-64 66 -52
5 0 -7
38 -44 32
1 12 -20
29 -34 45
-24 15 -2
=>
-64 66 -52
-24 15 -2
1 12 -20
5 0 -7
29 -34 45
38 -44 32

-29 25 -18 -25 13 -34 -2 -1 -1 -23
-70 15 -15 15 10 -33 -28 -4 35 11
-14 -7 11 17 -17 -11 -8 18 28 -11
-16 11 -9 21 1 31 5 -17 17 14
-52 16 -22 42 6 -27 -7 20 15 -28
-10 30 8 20 4 0 -20 -10 3 3
=>
-10 30 8 20 4 0 -20 -10 3 3
-29 25 -18 -25 13 -34 -2 -1 -1 -23
-52 16 -22 42 6 -27 -7 20 15 -28
-70 15 -15 15 10 -33 -28 -4 35 11
-16 11 -9 21 1 31 5 -17 17 14
-14 -7 11 17 -17 -11 -8 18 28 -11

33 -37 -23 28 29 -20 41 -61 39 28 44 32 27 39 -14
9 -47 -69 42 -6 -61 -14 5 6 2 -1 -16 51 9 -55
-41 7 7 -20 -38 5 -28 16 -4 -38 -31 -36 -31 -14 10
-2 46 44 -11 -4 41 -22 38 -40 -3 -22 -8 -2 -28 32
=>
-2 46 44 -11 -4 41 -22 38 -40 -3 -22 -8 -2 -28 32
-41 7 7 -20 -38 5 -28 16 -4 -38 -31 -36 -31 -14 10
33 -37 -23 28 29 -20 41 -61 39 28 44 32 27 39 -14
9 -47 -69 42 -6 -61 -14 5 6 2 -1 -16 51 9 -55

53 -37 26 -16 -41 -39 -39 -11 -19 53
-5 4 -14 33 -21 -1 -10 -17 15 3
-74 -14 5 34 -21 -8 -28 26 18 -60
-20 23 -39 34 21 31 17 63 37 -15
61 1 4 -10 2 -1 8 7 -3 54
-40 -1 32 -2 19 5 10 45 2 -43
=>
-20 23 -39 34 21 31 17 63 37 -15
-5 4 -14 33 -21 -1 -10 -17 15 3
61 1 4 -10 2 -1 8 7 -3 54
-40 -1 32 -2 19 5 10 45 2 -43
-74 -14 5 34 -21 -8 -28 26 18 -60
53 -37 26 -16 -41 -39 -39 -11 -19 53

54 32 -13 34 -50 3 -7 -50 17 47 20 3 -23 63 -60
6 -48 -31 10 -50 -26 -66 14 1 30 4 -48 40 31 -40
-48 -27 4 21 -44 -11 -57 62 19 -30 26 -34 53 44 -3
=>
54 32 -13 34 -50 3 -7 -50 17 47 20 3 -23 63 -60
-48 -27 4 21 -44 -11 -57 62 19 -30 26 -34 53 44 -3
6 -48 -31 10 -50 -26 -66 14 1 30 4 -48 40 31 -40

-13 -2 -54 42 37 -4 48 -1 -16 -5 -7 -17 -26
-32 -30 -62 44 3 -1 11 16 -1 1 -24 -70 15
-26 -11 -24 -11 31 23 31 12 -20 -13 -3 -19 40
-16 -5 9 13 15 27 8 18 -10 -11 9 4 11
-2 26 -32 -41 39 1 18 -3 -45 -15 18 -40 14
-36 -33 -63 42 7 6 19 11 20 -4 -16 -38 -7
-18 -8 -47 31 25 0 28 15 0 -21 17 17 -42
=>
-2 26 -32 -41 39 1 18 -3 -45 -15 18 -40 14
-13 -2 -54 42 37 -4 48 -1 -16 -5 -7 -17 -26
-16 -5 9 13 15 27 8 18 -10 -11 9 4 11
-18 -8 -47 31 25 0 28 15 0 -21 17 17 -42
-26 -11 -24 -11 31 23 31 12 -20 -13 -3 -19 40
-32 -30 -62 44 3 -1 11 16 -1 1 -24 -70 15
-36 -33 -63 42 7 6 19 11 20 -4 -16 -38 -7
